Below are the code and all the weights of a small trained network. Each question names an input and a class and asks about switching units off, where a switched-off unit gives its printed mean instead of its output.

import numpy as np


def w(rows, s, z=0):
    codes = np.array(rows[::2]) - 128.0
    scale = np.full(codes.shape[1], s)
    scale[-1] = z or s
    return codes * scale


def norm(h):
    return h / np.sqrt((h * h).mean(-1, keepdims=True) + 1e-5)


def f(y):
    return y / 2 * (1 + np.tanh(0.7978845608 * (y + 0.044715 * y**3)))


def log_softmax(a):
    a = a - a.max(-1, keepdims=True)
    return a - np.log(np.exp(a).sum(-1, keepdims=True))


def net(x, mask):
    res = np.array(x, float).reshape(1, 8) / 4 @ E
    u = 0
    for l in range(4):
        y = f(norm(res) @ A[l][:, :-1].T + A[l][:, -1])
        res = res + np.where(mask[u : u + 4], y, B[l][:, -1]) @ B[l][:, :-1]
        u += 4
    return log_softmax(norm(res)[-1] @ U[:, :-1].T + U[:, -1])


A, B = {}, {}
E = w([
[127,129,130,123,124],'x0',
[125,127,129,130,127],'x1',
[138,132,126,132,143],'x2',
[135,132,128,131,140],'x3',
[24,124,116,72,171],'x4',
[177,55,19,134,106],'x5',
[99,248,73,129,113],'x6',
[125,126,128,129,124],'x7',
],0.014)
A[0] = w([
[29,151,204,1,218,24],'L0N0',
[170,234,80,108,76,3],'L0N1',
[39,140,76,133,116,89],'L0N2',
[215,180,60,158,35,85],'L0N3',
],0.006,0.0058)
B[0] = w([
[32,92,104,254,137,226],'L0N0',
[83,131,171,182,39,145],'L0N1',
[113,213,72,68,121,159],'L0N2',
[124,119,99,190,147,252],'L0N3',
],0.0099,0.0023)
A[1] = w([
[146,152,97,94,147,4],'L1N0',
[111,241,110,110,117,66],'L1N1',
[196,73,177,121,130,219],'L1N2',
[188,192,250,159,79,121],'L1N3',
],0.014,0.0034)
B[1] = w([
[84,77,126,162,106,125],'L1N0',
[206,131,70,83,164,241],'L1N1',
[126,140,189,49,152,247],'L1N2',
[80,55,3,93,152,254],'L1N3',
],0.014,0.0067)
A[2] = w([
[89,104,248,179,121,40],'L2N0',
[233,211,95,184,62,2],'L2N1',
[218,98,204,129,96,129],'L2N2',
[138,241,153,159,151,213],'L2N3',
],0.013,0.0015)
B[2] = w([
[168,148,155,252,58,199],'L2N0',
[79,140,209,202,92,253],'L2N1',
[201,202,19,141,128,194],'L2N2',
[75,48,184,68,201,170],'L2N3',
],0.016,0.0045)
A[3] = w([
[120,151,196,169,122,102],'L3N0',
[127,67,182,59,187,190],'L3N1',
[116,8,105,124,117,2],'L3N2',
[108,130,128,162,158,126],'L3N3',
],0.014,0.0034)
B[3] = w([
[62,139,163,180,19,174],'L3N0',
[38,174,251,116,150,254],'L3N1',
[156,160,215,130,204,202],'L3N2',
[121,118,116,134,90,143],'L3N3',
],0.012,0.007)
U = w([
[93,121,188,91,191,72],'0',
[178,137,8,139,122,253],'1',
[103,119,153,244,71,67],'2',
],0.018,0.0033)

Each question gives the input, the list of numbers given to net, and the class t.
The units are the neurons (one row each of A and B). Each row of codes is followed by its name. A weight is (code - 128) times the scale printed after its matrix; where a second scale follows, it is the last column's (A, B and U).
mask holds one flag per neuron, layer by layer. A switched-off neuron (its flag False) gives its mean, the last column of its row in B, instead of its output. The means were averaged over made-up inputs and are rounded, as every weight is.
A unit's drop is (log p(t) with every unit on - log p(t) with that unit switched off) / (log p(t) with every unit on - log p(t) with every unit switched off).
The circuit of an input: a set's keep is (log p(t) with only the set's units on - log p(t) with every unit switched off) / (log p(t) with every unit on - log p(t) with every unit switched off). Starting from the 12 units with the biggest drops (on a tie, the unit counted first), units are removed one at a time, each time the one whose removal leaves the highest keep (on an exact tie, the one counted first), for as long as the keep stays at least 0.8.
circuit, biggest first: the units of the circuit, biggest drop first
k most important neurons: the k neurons with the biggest drops, biggest first
top k neurons in layer l: the k neurons of layer l with the biggest drops, biggest first
drop when u is switched off: that unit's drop, to one decimal
input [-6,7,6,2,-1,0,2,8], class 1: circuit, biggest first : L3N1
input [-8,5,-4,3,-2,1,0,1], class 1: circuit, biggest first : L1N3; L2N2
input [2,-3,-5,8,2,0,-4,-7], class 2: circuit, biggest first : L1N1; L1N3; L2N0
input [-2,-1,8,-4,4,6,0,6], class 0: 3 most important neurons : L2N2; L3N2; L1N1
input [-7,2,-8,6,7,-8,0,-6], class 2: circuit, biggest first : L0N0; L2N0; L1N3
input [4,-7,-1,5,8,0,-7,-7], class 2: circuit, biggest first : L1N3; L1N1; L2N0; L0N0
input [-2,-2,4,5,-1,8,1,-3], class 2: 3 most important neurons : L1N3; L1N1; L2N1
input [-2,-5,3,3,-1,-8,1,-6], class 1: 3 most important neurons : L1N3; L1N2; L2N3
input [4,-6,0,-2,-7,-2,0,-2], class 0: 3 most important neurons : L1N3; L1N2; L2N2
input [-4,-5,0,-1,0,0,3,-3], class 1: 3 most important neurons : L0N0; L1N1; L3N1
input [-4,5,3,-7,-1,6,2,7], class 2: 2 most important neurons : L1N3; L2N1
input [-3,5,4,8,6,7,0,7], class 0: 2 most important neurons : L2N2; L3N2
input [8,-6,-1,0,-6,0,-6,5], class 0: 2 most important neurons : L1N3; L1N2
input [1,-3,-4,-7,-7,6,2,-3], class 2: circuit, biggest first : L2N1
input [1,4,2,-2,0,-1,5,-7], class 1: top 2 neurons in layer 1 : L1N1; L1N2
input [-6,-6,1,7,-3,1,8,-6], class 2: 4 most important neurons : L2N1; L0N3; L1N3; L2N2
input [-5,5,-8,-1,4,-8,0,4], class 2: 2 most important neurons : L0N0; L2N0
input [1,-8,-4,-3,8,2,5,4], class 1: 2 most important neurons : L1N2; L3N1
input [-8,5,-6,-8,4,1,4,3], class 1: top 2 neurons in layer 1 : L1N2; L1N1
input [-1,1,6,4,-5,-7,4,2], class 1: circuit, biggest first : L1N3
input [-3,1,8,8,-4,-5,2,3], class 1: drop when L1N3 is switched off : 1.7
input [-4,-2,-6,0,-8,2,-6,0], class 1: drop when L3N0 is switched off : 0.0
input [-4,-5,0,8,5,-2,-2,3], class 2: drop when L1N3 is switched off : 0.1
input [7,-3,2,-1,0,-4,5,3], class 1: drop when L1N3 is switched off : 1.0
input [-3,2,-2,4,-7,0,-3,4], class 0: top 2 neurons in layer 1 : L1N3; L1N2
